Here is a tiny trained network, its code and every weight. The questions are about switching its units off for an input and a class, where a switched-off unit gives its printed mean instead of its output.

import numpy as np


def w(rows, s, z=0):
    codes = np.array(rows[::2]) - 128.0
    scale = np.full(codes.shape[1], s)
    scale[-1] = z or s
    return codes * scale


def f(y):
    return np.maximum(y, 0)


def log_softmax(a):
    a = a - a.max(-1, keepdims=True)
    return a - np.log(np.exp(a).sum(-1, keepdims=True))


def net(x, mask):
    res = np.array(x, float).reshape(1, 4) / 4 @ E
    y = f(res @ A[0][:, :-1].T + A[0][:, -1])
    res = res + np.where(mask, y, B[0][:, -1]) @ B[0][:, :-1]
    return log_softmax(res[-1] @ U[:, :-1].T + U[:, -1])


A, B = {}, {}
E = w([
[141,145,130,170,117,157,127,140,69],'x0',
[41,216,132,167,125,59,166,134,82],'x1',
[211,211,187,61,2,122,214,104,195],'x2',
[200,179,202,122,165,54,37,119,72],'x3',
],0.0085)
A[0] = w([
[157,137,161,154,189,64,9,130,112,121],'neuron 1',
[156,101,129,126,131,145,95,128,124,65],'neuron 2',
[65,77,103,153,204,146,57,133,110,65],'neuron 3',
[178,30,124,122,169,198,66,119,133,5],'neuron 4',
[103,87,108,156,145,108,93,125,118,60],'neuron 5',
[35,64,82,166,140,201,169,133,143,94],'neuron 6',
[5,174,133,159,165,70,127,121,98,43],'neuron 7',
],0.018,0.0027)
B[0] = w([
[69,103,102,13,158,142,142,99,16,239],'neuron 1',
[92,127,127,185,171,109,121,142,141,156],'neuron 2',
[197,191,221,133,48,143,193,127,159,250],'neuron 3',
[119,119,45,233,128,111,86,170,203,219],'neuron 4',
[152,136,186,109,115,112,142,91,196,184],'neuron 5',
[82,114,127,23,177,119,115,98,6,226],'neuron 6',
[148,94,54,230,139,131,75,169,215,227],'neuron 7',
],0.013,0.02)
U = w([
[50,102,139,9,176,129,99,82,22,90],'0',
[225,205,254,112,41,130,168,102,156,251],'1',
[102,94,68,203,155,110,42,181,157,46],'2',
],0.0082,0.0023)

Each question gives the input, the list of numbers given to net, and the class t.
The units are the neurons (one row each of A and B). Each row of codes is followed by its name. A weight is (code - 128) times the scale printed after its matrix; where a second scale follows, it is the last column's (A, B and U).
mask holds one flag per neuron, in row order. A switched-off neuron (its flag False) gives its mean, the last column of its row in B, instead of its output. The means were averaged over made-up inputs and are rounded, as every weight is.
A unit's drop is (log p(t) with every unit on - log p(t) with that unit switched off) / (log p(t) with every unit on - log p(t) with every unit switched off).
The circuit of an input: a set's keep is (log p(t) with only the set's units on - log p(t) with every unit switched off) / (log p(t) with every unit on - log p(t) with every unit switched off). Starting from all 7 units, units are removed one at a time, each time the one whose removal leaves the highest keep (on an exact tie, the one counted first), for as long as the keep stays at least 0.8.
circuit, biggest first: the units of the circuit, biggest drop first
most important unit: the unit with the biggest drop
top k neurons: the k neurons with the biggest drops, biggest first
drop when u is switched off: that unit's drop, to one decimal
input [2,3,-7,-3], class 1: top neuron : [neuron 3]
input [3,-4,-6,5], class 1: top 3 neurons : [neuron 3; neuron 6; neuron 5]
input [1,-7,6,-5], class 2: top 4 neurons : [neuron 3; neuron 1; neuron 5; neuron 6]
input [3,-1,-6,5], class 1: top 3 neurons : [neuron 3; neuron 6; neuron 5]
input [-5,5,4,0], class 2: top 3 neurons : [neuron 3; neuron 1; neuron 6]
input [-5,5,2,-3], class 2: circuit, biggest first : [neuron 3; neuron 1]
input [6,-6,5,5], class 2: circuit, biggest first : [neuron 3; neuron 6]
input [6,-3,2,5], class 0: top 2 neurons : [neuron 3; neuron 7]
input [7,5,-5,3], class 1: top 2 neurons : [neuron 3; neuron 4]
input [-6,5,5,-5], class 0: top 2 neurons : [neuron 3; neuron 4]
input [6,1,5,5], class 0: top 4 neurons : [neuron 3; neuron 7; neuron 5; neuron 4]
input [-8,-6,-7,-3], class 1: top 3 neurons : [neuron 3; neuron 7; neuron 5]
input [8,-3,1,5], class 0: top 2 neurons : [neuron 7; neuron 1]
input [1,2,-7,-7], class 0: most important unit : neuron 6
input [4,-6,0,4], class 2: drop when neuron 6 is switched off : 1.8
input [-8,8,-1,-2], class 2: drop when neuron 7 is switched off : 0.6
input [6,1,7,-8], class 0: drop when neuron 4 is switched off : 0.0
